[128 = 0]

[162  61 151 129 133 122 108 142 142 112 127 134 165 132 123 108 124 132
 143 141 116 115 128 122 132 154 103 110 126 144 139 144 130 115 129 131
 126 129 143  92 130] : Z & Lq
[120  66 131 154  95 133 136 155 139 123 148 142 136 139 131 115 125 112
 142 133 123 131 128  90 138 151 127 108 113 176 153 122 126  73 124 130
 117 189 120 130 164] : S & Lq
[124  56 117 133 155 119 132 146 149 146 121 173 137 129 104 128 127  98
 103 139 142 133 116 120 115 171 119 107 147 167 157 132  93 128 134 125
 135 128 126 129 111] : Z & Pq
[158  35 153 145 117 138 120 171 157 121  96 169 136 139 134 128 130  87
 108 136 117 117  98 112 133 170 117 102 127 180 182 117 133  88 117 119
 127 147 125 121 155] : S & Lq
[114  43 123 123 127 120 129 137 121 137 122 174 104 134 132 153 115  98
 106 156 124  99  92 134 126 180 127 131 160 153 170 125 128 111 139 121
 132 125 109  93 112] : Z & tt
[139  87 151 142 120 138 103 135 135 119 116 142 164 122 110 126 117 117
 133 136 120 130 173 108 120 123 111 116 122 167 140 113 124 100 127 126
 113 147 136 149 148] : Z & Lq
[167  71 149 145 139 136 130 148 127 137 121 136 177 106 123 123 155 118
 124 126 132 123 152 100 138 167 135 124 116 164 130 116 139  91  95 133
  93 136 124 154 122] : Z & Lq
[142  74 146 124 116 101 134 122 164 129 124 137  96 140 142 143 132  89
 129 142 118 109  94 110 151 152 141 128 131 153 158 117 130 120 138 111
 160 131 113 106 123] : S & tt
[146  59 156 127 131 136 109 155 166 112 108 163 158 127 118 144 117 124
 146 152 130 122 105  99  96 197 115 128 125 153 150 134 126  85 128 129
 112 119 125 117 146] : Z & Lq
[147 134 146 133 143 145 114 132 117 137 128 129 168 128 108 114 129 144
 154 104 136 142 149 111 118 130 115 134 115 138 100 133 252 106 112 131
 106 134 138 146 129] : Z & Lq
[144  58 149 124 105 102 111 142 177 168 114 157 139 123 117 129 129 118
 134 150 119 112  92 132 134 147 124 118 133 185 154 112 137  90 132 125
 133 142 133 118 152] : Z & Lq
[153  76 143 129 113 135 127 138 142 129 139 156 153 133 111 134 130 112
 130 137 126 120 135 130 114 145 121 118 112 178 160 131 138  88 113 117
  99 141 114 152 129] : Z & Lq
[160  84 134 133 113 148 139 137 128 116 136 143 158 128 134 128 127 114
 121 120 126 122 142 100  93 140 123 115 128 143 114 155 144 113 108 127
 114 126 115 140 139] : Z & Lq
[117  82 145 138 115 138 103 152 129 113 128 121 140 118 147 117 117 132
 138  99 140 122 121 108 129 162 103 110 135 127 121 146 131 113 121 130
 136 119 148  93 121] : Z & Lq
[166  65 147 135 113 135 109 149 154 120 129 199 162 125 115 136 122 115
 131 133 118 134 127 108 138 158 109 112 119 166 140 111 142 100 119 133
 123 141 137 139 151] : S & Lq
[121  86 123 122 137 139 115 135 140 125 140 131 115 129 124 113 116 114
 122 132 114 152 133 135 118 141 119 105 138 147 125 165 134 140 129 137
 136 117 159 111 124] : Z & Pq
[134  49 150 127 127 141 110 148 146 144 128 152 144 126 120 100  83 112
 140 135 135 112 132 102 126 156  90 108 133 149 153 144 132 100 128 117
 131 133 134 112 135] : Z & Lq
[167  56 150 127 151 134 119 145 148 133 112 137 148 121  99 134 128 100
 123 146 133 120 127 123 135 145 110 120 116 153 159 113 123  94  94 127
 100 140 128 162 136] : Z & Lq
[159  81 118 130 132 105 148 132 174 152 128 153 117 127 129 145 120 106
 114 189 119 123 108 142 123 155 114 111 134 151 161 120 123 121 135 126
 133 130 112 111 118] : Z & tt
[153  72 148 141 120 117 127 150 144 150 127 155 157 132 117 144 136 112
 132 135 120 137 137 120 130 145 114 116 109 161 145 142 141  84 111 133
 106 138 126 128 134] : Z & Lq
[143  61 146 136 122 124 117 160 165 131 123 164 155 111 106 135 150 104
 126 131 128 119 120 121 136 162 114  99 116 183 164 138 137  91 126 135
 134 138 125 129 158] : S & Lq
[157  18 162 136 107 163 119 155 173 135 109 176 139 115 123 144 126  86
 115 143 132 141 115 131 175 172 137  98 158 169 174 121 149 102 133 129
 126 146 116 117 140] : Z & Pq
[177  74 157 135 116 124 118 146 164 136 130 161 151 130 113 141 126  98
 126 145 123 123 130 101 142 145 121 143 110 167 153 104 130  78 113 126
 100 149 129 144 132] : Z & Lq
[137 109 170 137 123 125 122 145 111 115 125 135 150 133 114 135 135 121
 151 109 134 133 156 113 141 121 120 116 127 124 104 151 134 117 132 151
 120 129 142 136 138] : Z & Lq
[182  82 143 134 105 140 124 137 147 126 148 149 169 132 106 127 127 101
 139 136 114 126 134  81 130 156 138 129 120 145 159  44 136  96 100 141
 103 148 136 131 136] : S & Lq
[152  67 150 137 113 145 131 144 134 114  95 157 172 134 117 130 146 103
 126 115 132 127 135  93 141 137 131 107 115 153 152 117 140 104 122 130
 136 116 122 144 149] : Z & Lq
[160  15 136 136 136 138 123 164 153 151 120 185 125 129 106 147 112  93
 109 138 130 133 100 136 135 182 111 111 148 204 180 108 131  92 120 119
 110 153 128 112 140] : Z & Pq
[154  68 150 121 126 137 106 137 151 123 128 159 143 138 107 127 120 118
 140 132 121 113 117 118 145 169 109 103 106 168 154 120 131 101 128 132
 130 140 136 138 157] : S & Lq
[155  53 153 135 116 107 107 140 150 131 104 158 156 127 115 128 124 113
 133 134 154 125 126 106 120 165 103 107 117 153 145 126 139  95 117 146
 120 136 131 120 137] : Z & Lq
[145  60 135 123 134 130  97 154 165 127 121 154 133 127 107 128 121  91
 136 131 133 122 115 122 113 161 121 123 134 161 153 120 136  95 116 133
  87 148 155 119 143] : Z & Lq
[160  93 143 138 114 131 108 141 144 125 105 135 158 126 109 122 131 128
 144 142 127 121 133 109 141 142 106 119 122 152 136 129 122 100 122 132
 101 131 135 146 149] : Z & Lq
[163  79 147 140 124 142 113 156 140 137 130 142 152 119 119 120 134 131
 137 116 128 137 130 122 156 151 130 112  91 198 135 113 134  98 108 133
  94 146 134 139 154] : S & Lq
[147 101 156 129 126 129  88 138 155 130 128 145 154 129 108 122 123 131
 150 137 128 157 135 117 107 154 126 126 135 151 145 100 134  88 107 133
 100 132 131 127 139] : Z & Lq
[165  78 123 124 134 120 130 129 166 150 114 156 116 145 127 150 130  96
 112 149 127 104 117 130 138 143 138 122 129 173 180 111 127 102 129 110
 109 165 134 125  97] : Z & tt
[153  59 153 130 123 138 117 150 170 122 114 167 173 129 121 125 133 112
 137 138 131 135 134  92  93 138 102 124 126 150 154  93 142  83 125 126
 116 147 134 133 142] : Z & Lq
[163  87 160 139 120 134 115 166 150 141 117 141 155 136 123 134 123 122
 136 130 123  98 124  97 139 153 120 115 125 157 144 116 133  78 115 145
 104 144 130 133 146] : Z & Lq
[145 103 160 143 137 126 123 137 119 123 123 150 164 128 124 132 143 125
 152 130 131 114 152 102 135 137 118 118 113 133 123 115 134 121 108 142
  91 140 153 140 136] : Z & Lq
[161  82 151 122 110 130 142 140 148 143 123 148 160 129 136 128 129 129
 143 125 153 125 134 118 134 147 123 125 129 149 138 126 136  92 106 117
 113 142 126 114 149] : S & Lq
[130  67 155 126 123 139  86 157 151 120 127 156 150 130 112 107 106 106
 140 128 135 130 124 118 140 156 107 113 123 153 138 127 130 109 124 128
 108 134 145 119 140] : Z & Lq
[156  77 149 117 135 139 105 151 145 136 120 148 169 129 123 141 135 116
 133 139 121 114 129 108 135 143 116 129 122 161 140 120 147  87 117 136
  96 136 145 144 148] : Z & Lq

[131 153 135 123 139 132 105 137 138 124 131 109 131 161 122 100 137 129
 134 140 119 128 136 125 109 123 147 135 125 119 123 143 136 137 124 124
 130 116 101 137 125] : E & dn
[129 141 119 118 128 135 133 134 134 140 136 124 139 132 120 115 113 123
 125 126 124 135 145 116 127 135 128 132 139 126 142 113 124 128 124 123
 134 131 122 131 123] : P & mt
[125 115 127 109 104 131 143 128 128 140 135 147 131 118 147 116 110  98
 125 118 101 144 126  98 143 138 124 123 152 123 152  97 128 134 120 125
 145 126 109 113 129] : P & mt
[125 147 137 117 136 129 103 140 146 142 127 119 148 145 117  93 121 124
 131 128 130 127 146 113 120 123 137 137 140 122 150 129 125 133 132 117
 132 117 104 106 131] : E & mt
[115 123 146 117 105 129 149 129 125 141 135 127 122 121 130 120 131 113
 123 128 119 135 122 105 144 124 134 129 143 123 138 102 125 140 128 133
 139 128 100 128 133] : P & mt
[126 126 131 108 104 130 154 127 123 129 122 146 124 131 143 123 132 102
 120 116  85 142 130 104 140 129 130 132 152 127 141  86 132 135 113 132
 149  99 113 112 133] : P & mt
[128 138 143 116 137 129 105 142 147 133 138 121 147 141 124  95 132 113
 132 138 118 133 150 117 118 130 149 130 129 127 148 137 134 137 121 123
 137 118  91 108 121] : E & mt
[124 115 139 107 102 127 151 129 139 141 127 144 139 119 128 106 118 114
 125 114 127 134 124 105 144 125 130 131 147 125 149 105 128 137 132 132
 134 129 109 120 131] : P & mt
[136 159 110 126 135 140 116 145 130 126 134 104 124 149 115 109 130 140
 137 122 125 130 130 120 118 131 130 137 128 119 121 122 132 128 123 128
 127 122 131 133 123] : E & dn
[124 140 144 121 130 128 141 141 128 134 146 120 136 146 117 119 140 118
 130 140 111 125 128 112 130 134 135 135 131 129 136 125 132 128 121 132
 142 128 115 146 116] : P & dn
[132 120 126 110 122 128 138 133 148 147 145 141 141 127 119 116 121 104
 123 125 105 147 132 105 136 142 128 122 141 128 157 119 130 147 123 119
 141 138 116 129 118] : P & mt
[121 167 118 130 144 141  98 148 143 144 143 105 149 139 110 102 128 123
 133 129 131 126 143 114 116 128 127 132 131 120 147 133 125 129 129 120
 127 128 129 123 127] : E & dn
[124 156  92 132 139 135 126 131 115 119 111 124 115 131 142 145 118 134
 124 108 113 129 137 132 119 133 114 134 136 129 115  99 131 122 126 131
 132 115 161 119 135] : X & dn
[135 153 126 127 135 135 124 142 135 125 136 106 133 155 118 104 133 130
 134 129 118 131 139 118 119 128 140 135 123 119 125 133 134 131 120 126
 125 116 113 122 124] : E & dn
[133 144 102 125 134 137 116 134 126 130 126 131 127 134 139 124 112 109
 123 113 106 138 140 115 122 138 119 122 138 130 139 109 133 128 117 117
 147 116 133 103 126] : X & mt
[138 142 110 107 118 137 152 145 118 113 146 129 136 158 122 134 132 126
 131 131  96 137 119 124 115 149 137 123 123 122 109 123 141 131 102 126
 147 124 116 145 105] : P & dn
[126 138 119 112 123 133 127 133 120 140 137 138 136 134 127 119 114 100
 126 118 102 136 138 105 130 141 130 124 144 127 157 106 130 131 114 117
 148 116 113 105 125] : P & mt
[121 140 127 132 127 128 132 136 109 126 139 127 115 136 139 130 125 108
 116 129  90 135 129 115 125 141 125 126 128 129 124 112 132 128 108 126
 144 123 126 127 126] : P & dn
[117 134 117 116 134 127 117 125 132 138 133 149 135 126 136 122 114 100
 118 116 107 133 148 107 130 137 120 130 152 132 156 102 127 130 120 117
 148 114 127 101 134] : X & mt
[107 155 139 132 132 120  99 136 137 143 126 139 133 125 141 116 133  98
 120 124 103 122 155 112 129 123 122 133 154 132 161 107 125 130 130 118
 129 108 131  93 140] : X & mt
[125 116 153 125 101 129 148 128 120 133 131 135 119 121 144 121 120 103
 119 122 104 144 124 108 142 130 127 132 145 124 138 104 131 134 117 129
 139 123 112 115 128] : P & mt
[137 151 115 148 144 136 121 145 124 115 130 107 126 167 125 118 131 126
 134 128 103 133 132 125 110 138 137 127 124 121 116 131 135 130 112 135
 134 119 120 126 116] : E & dn

[133 126 122 137 112 113 132 127 167 132 140 136 105 133 117 108 123 126
 105 121 133  86 116 121 119 100  74 114 132 130 118 109 141 120 122 137
  86 117 110 129 126] : Cz & mb
[126 125 125 129 126 138 119 130 171 128 137 133 147 110 123 116 128 140
 146 102 130  73 112 120 112  91 120 115 142  93 115 107 140 117 120 209
 111 130 110 126 124] : Cz & mn
[124 128 122 142 106 119 129 136 128 131 127 126 120 126 119 120 119 136
 127 110 127  85 132 126 115 110 117 112 125 116 120 112 129 130 126 135
  93 132 116 127 122] : Cz & mn
[112 135 120 131 132  92 130 134  88 137 141 132 139 114 132 124 144 150
 149 137 127  82 112 124 112 130  94 105 138 161 125 114 122  81 135 137
 121 133 104 124 126] : Nl & Fh
[126 114 130 142 152 143 136 126 159 130 144 136 172 122 140 123 134 131
 122 122 129 142 125 123 130 136 111 138 131 136 123 124 147 105 113 116
 149 126 124 131 135] : Nl & mb
[143 125 142 122 104 133 129 123 166 114 125 132 121 133 117 105  90 119
  80 114 131 108 126 134 129  97 120 141 119 104 141 113 136 141 131 132
 125 130 149 131 127] : Cz & ft
[140 103 128 135 111 120 139 129 158 127 140 129 139 122 123 103 121 137
  98 107 134  89 116 128 118  97  81 118 127 104 124  97 136 123 131 127
 107 124 125 129 121] : Cz & mb
[131 135 127 150 105 109 142 138 110 130 138 132 123 133 124 115 116 137
  92 128 129 111 124 128 128 131  74 120 123 156 127 116 136 122 125 117
 112 118 124 126 131] : Cz & mb
[128 127 125 146 107 110 138 126 152 128 137 132 115 123 112 107 112 135
  88 115 130  89 127 127 119 110  64 111 124 133 120 109 140 120 128 122
  92 119 112 126 124] : Cz & mb
[135 118 127 135 115 120 147 121 178 122 131 133  97 139 110  99 116 127
 104 118 131 125 133 127 130 110  75 123 128 128 120 125 125 130 115 135
  78 120 120 129 117] : Cz & mb
[124 143 127 114 127  92 117 131  90 132 131 129 102 121 127 131 130 131
 141 152 126 113 111 122 113 145 110 114 126 163 134 127 129 119 153 126
 123 117 142 121 127] : Cz & Fh
[135 118 129 145 110 118 132 140 137 127 140 126 114 124 121 113 117 126
 102 127 125 109 127 126 125 115  88 115 118 124 127 110 136 142 127 121
 121 121 121 125 122] : Cz & mb
